Below is a small trained network, with its code and all its weights. Each question gives an input and a class and asks what happens when units are switched off, that is, made to give their printed mean instead of their output.

import numpy as np


def w(rows, s, z=0):
    codes = np.array(rows[::2]) - 128.0
    scale = np.full(codes.shape[1], s)
    scale[-1] = z or s
    return codes * scale


def norm(h):
    return h / np.sqrt((h * h).mean(-1, keepdims=True) + 1e-5)


def f(y):
    return y / 2 * (1 + np.tanh(0.7978845608 * (y + 0.044715 * y**3)))


def log_softmax(a):
    a = a - a.max(-1, keepdims=True)
    return a - np.log(np.exp(a).sum(-1, keepdims=True))


def net(x, mask):
    res = np.array(x, float).reshape(1, 6) / 4 @ E
    u = 0
    for l in range(4):
        y = f(norm(res) @ A[l][:, :-1].T + A[l][:, -1])
        res = res + np.where(mask[u : u + 9], y, B[l][:, -1]) @ B[l][:, :-1]
        u += 9
    return log_softmax(norm(res)[-1] @ U[:, :-1].T + U[:, -1])


A, B = {}, {}
E = w([
[71,102,224,108,214,71,117,61,163],'x0',
[162,116,195,47,111,212,141,165,39],'x1',
[158,122,126,148,144,71,46,158,124],'x2',
[193,155,118,177,161,182,80,139,126],'x3',
[83,54,116,65,83,141,2,40,90],'x4',
[159,7,160,74,139,178,168,137,200],'x5',
],0.0072)
A[0] = w([
[195,63,37,2,88,210,49,252,106,2],'L0N0',
[180,178,160,166,143,117,192,143,210,95],'L0N1',
[28,146,145,41,90,74,136,111,83,53],'L0N2',
[54,115,152,105,88,54,184,127,45,44],'L0N3',
[132,155,250,92,117,216,179,140,184,38],'L0N4',
[112,103,128,95,215,73,82,122,130,87],'L0N5',
[76,93,114,176,134,96,159,107,151,100],'L0N6',
[87,163,153,84,133,125,159,117,91,87],'L0N7',
[67,178,119,81,63,120,201,102,57,115],'L0N8',
],0.0074,0.0045)
B[0] = w([
[197,45,122,212,118,92,132,139,69,253],'L0N0',
[113,140,173,176,125,178,101,118,131,201],'L0N1',
[47,72,167,117,121,66,148,146,133,180],'L0N2',
[130,142,220,107,154,77,131,149,84,154],'L0N3',
[164,142,130,69,254,145,143,121,68,185],'L0N4',
[101,191,109,144,114,208,105,142,82,159],'L0N5',
[202,88,224,124,79,103,105,155,136,149],'L0N6',
[173,99,108,113,165,50,161,109,144,141],'L0N7',
[142,145,175,66,94,79,151,178,131,201],'L0N8',
],0.0087,0.0051)
A[1] = w([
[150,95,90,87,67,135,96,170,117,34],'L1N0',
[158,137,131,133,160,60,2,30,94,36],'L1N1',
[59,114,146,255,205,99,186,160,222,72],'L1N2',
[128,232,127,224,192,72,88,176,165,64],'L1N3',
[185,169,80,146,137,110,58,121,85,102],'L1N4',
[197,143,131,74,245,158,226,109,121,3],'L1N5',
[198,110,66,172,113,157,113,121,170,172],'L1N6',
[104,85,165,92,54,106,66,118,168,148],'L1N7',
[87,171,153,86,116,70,139,181,136,105],'L1N8',
],0.0078,0.0018)
B[1] = w([
[127,116,137,201,140,118,173,137,149,166],'L1N0',
[46,130,55,122,186,129,118,140,104,223],'L1N1',
[253,158,186,98,88,137,90,132,145,239],'L1N2',
[173,192,96,116,176,102,71,190,163,254],'L1N3',
[115,98,134,106,165,100,213,108,121,206],'L1N4',
[106,86,194,113,201,248,129,137,74,222],'L1N5',
[130,162,146,51,114,58,158,70,99,217],'L1N6',
[113,168,92,160,127,123,118,22,165,195],'L1N7',
[154,167,124,158,125,84,147,105,119,175],'L1N8',
],0.008,0.0048)
A[2] = w([
[132,134,68,167,36,81,97,167,176,212],'L2N0',
[35,129,145,90,61,101,115,102,88,84],'L2N1',
[142,161,149,146,198,73,97,142,209,1],'L2N2',
[139,41,82,158,2,169,159,185,110,152],'L2N3',
[18,90,91,157,127,184,96,112,70,116],'L2N4',
[119,145,98,125,148,108,42,190,40,117],'L2N5',
[117,240,111,144,117,169,219,126,125,162],'L2N6',
[148,172,59,184,72,161,194,143,84,75],'L2N7',
[89,127,98,135,83,188,83,41,92,82],'L2N8',
],0.0086,0.0031)
B[2] = w([
[114,148,157,110,149,254,180,132,92,244],'L2N0',
[156,93,239,107,176,82,65,150,168,208],'L2N1',
[157,135,112,152,179,138,125,188,89,197],'L2N2',
[195,139,86,178,130,29,156,136,126,255],'L2N3',
[165,117,155,149,112,196,74,150,191,223],'L2N4',
[114,165,89,166,146,73,210,29,120,242],'L2N5',
[85,99,125,42,29,135,106,163,125,201],'L2N6',
[163,109,126,35,5,109,86,162,75,198],'L2N7',
[113,4,119,228,116,116,87,153,184,184],'L2N8',
],0.0083,0.004)
A[3] = w([
[113,156,83,33,35,208,127,163,91,4],'L3N0',
[130,68,167,73,205,250,224,98,146,121],'L3N1',
[151,189,186,201,116,128,107,62,110,169],'L3N2',
[136,157,167,88,120,57,134,168,145,97],'L3N3',
[172,164,56,155,21,197,193,18,203,104],'L3N4',
[109,86,100,120,116,140,31,84,206,59],'L3N5',
[168,186,141,84,126,124,254,149,92,224],'L3N6',
[159,93,144,88,131,212,170,118,47,110],'L3N7',
[172,28,82,146,147,100,182,172,102,73],'L3N8',
],0.0076,0.0038)
B[3] = w([
[40,112,120,72,78,103,60,192,83,149],'L3N0',
[33,204,106,161,103,186,219,206,77,212],'L3N1',
[134,64,129,79,87,165,182,129,111,166],'L3N2',
[134,125,157,79,131,149,66,84,105,162],'L3N3',
[129,85,144,74,115,89,189,157,196,151],'L3N4',
[83,91,109,190,140,185,133,135,167,158],'L3N5',
[84,72,99,159,125,185,88,76,185,254],'L3N6',
[60,92,134,179,144,98,254,146,74,192],'L3N7',
[163,131,98,168,156,120,110,111,67,178],'L3N8',
],0.0096,0.0074)
U = w([
[128,77,124,82,74,157,220,125,234,2],'0',
[78,128,236,61,135,33,114,73,111,119],'1',
[223,47,66,182,87,80,157,122,46,177],'2',
[92,228,18,139,221,89,98,105,99,91],'3',
[39,107,182,133,158,230,221,174,56,160],'4',
[85,151,67,25,4,129,110,197,109,90],'5',
[34,41,113,202,171,159,65,69,198,151],'6',
[248,213,182,122,129,180,76,178,161,157],'7',
],0.014,0.0047)

Each question gives the input, the list of numbers given to net, and the class t.
The units are the neurons (one row each of A and B). Each row of codes is followed by its name. A weight is (code - 128) times the scale printed after its matrix; where a second scale follows, it is the last column's (A, B and U).
mask holds one flag per neuron, layer by layer. A switched-off neuron (its flag False) gives its mean, the last column of its row in B, instead of its output. The means were averaged over made-up inputs and are rounded, as every weight is.
A unit's drop is (log p(t) with every unit on - log p(t) with that unit switched off) / (log p(t) with every unit on - log p(t) with every unit switched off).
The circuit of an input: a set's keep is (log p(t) with only the set's units on - log p(t) with every unit switched off) / (log p(t) with every unit on - log p(t) with every unit switched off). Starting from the 12 units with the biggest drops (on a tie, the unit counted first), units are removed one at a time, each time the one whose removal leaves the highest keep (on an exact tie, the one counted first), for as long as the keep stays at least 0.8.
units of the circuit, in order: the units of the circuit, biggest drop first
k most important neurons: the k neurons with the biggest drops, biggest first
top k neurons in layer l: the k neurons of layer l with the biggest drops, biggest first
input [3,-8,0,7,4,-4], class 3: units of the circuit, in order : [L1N3]
input [-5,3,-8,-4,2,-2], class 2: 3 most important neurons : [L0N0; L2N3; L1N6]
input [-7,8,-5,-4,2,-6], class 2: units of the circuit, in order : [L0N0; L2N3]
input [-6,8,3,8,-7,-5], class 5: 2 most important neurons : [L2N6; L2N7]
input [-5,-2,-2,-8,8,0], class 6: top 2 neurons in layer 1 : [L1N7; L1N2]
input [-1,0,-2,7,1,-2], class 5: top 4 neurons in layer 0 : [L0N4; L0N7; L0N2; L0N3]
input [0,-2,-5,5,1,-4], class 5: units of the circuit, in order : [L2N6; L0N0]
input [3,2,-7,1,8,5], class 6: units of the circuit, in order : [L2N8; L1N7]
input [1,8,-3,8,4,-4], class 2: 2 most important neurons : [L0N0; L2N0]
input [2,2,-5,2,-2,-7], class 5: 3 most important neurons : [L2N6; L0N8; L0N4]
input [-5,-8,0,-1,-3,1], class 7: 2 most important neurons : [L1N3; L1N2]
input [-2,-8,-7,-7,-4,-2], class 0: 2 most important neurons : [L0N6; L0N4]
input [-7,7,-4,3,-1,7], class 2: 4 most important neurons : [L0N0; L2N3; L2N0; L3N8]
input [-8,4,-2,-4,-1,-6], class 5: 3 most important neurons : [L2N7; L2N6; L3N0]
input [-7,7,3,4,-6,3], class 2: units of the circuit, in order : [L0N0]
input [2,-4,2,6,-4,8], class 7: 3 most important neurons : [L1N2; L0N1; L2N0]
input [-7,-7,-1,5,5,-6], class 5: top 2 neurons in layer 3 : [L3N4; L3N0]
input [4,7,-5,-8,-5,-7], class 1: 2 most important neurons : [L0N8; L0N2]
input [-8,1,-5,-7,4,-1], class 2: 2 most important neurons : [L0N0; L2N3]
input [-4,2,1,0,8,4], class 2: most important neuron : [L0N0]
input [4,-1,5,6,-4,-3], class 7: top 2 neurons in layer 0 : [L0N4; L0N1]
input [-4,0,0,-7,-2,-7], class 1: top 3 neurons in layer 0 : [L0N3; L0N2; L0N8]
input [1,4,-4,3,5,0], class 6: top 2 neurons in layer 1 : [L1N2; L1N1]
input [5,-7,-2,-3,-1,7], class 0: 2 most important neurons : [L1N3; L1N2]
input [2,7,2,6,1,-6], class 3: top 2 neurons in layer 1 : [L1N5; L1N1]
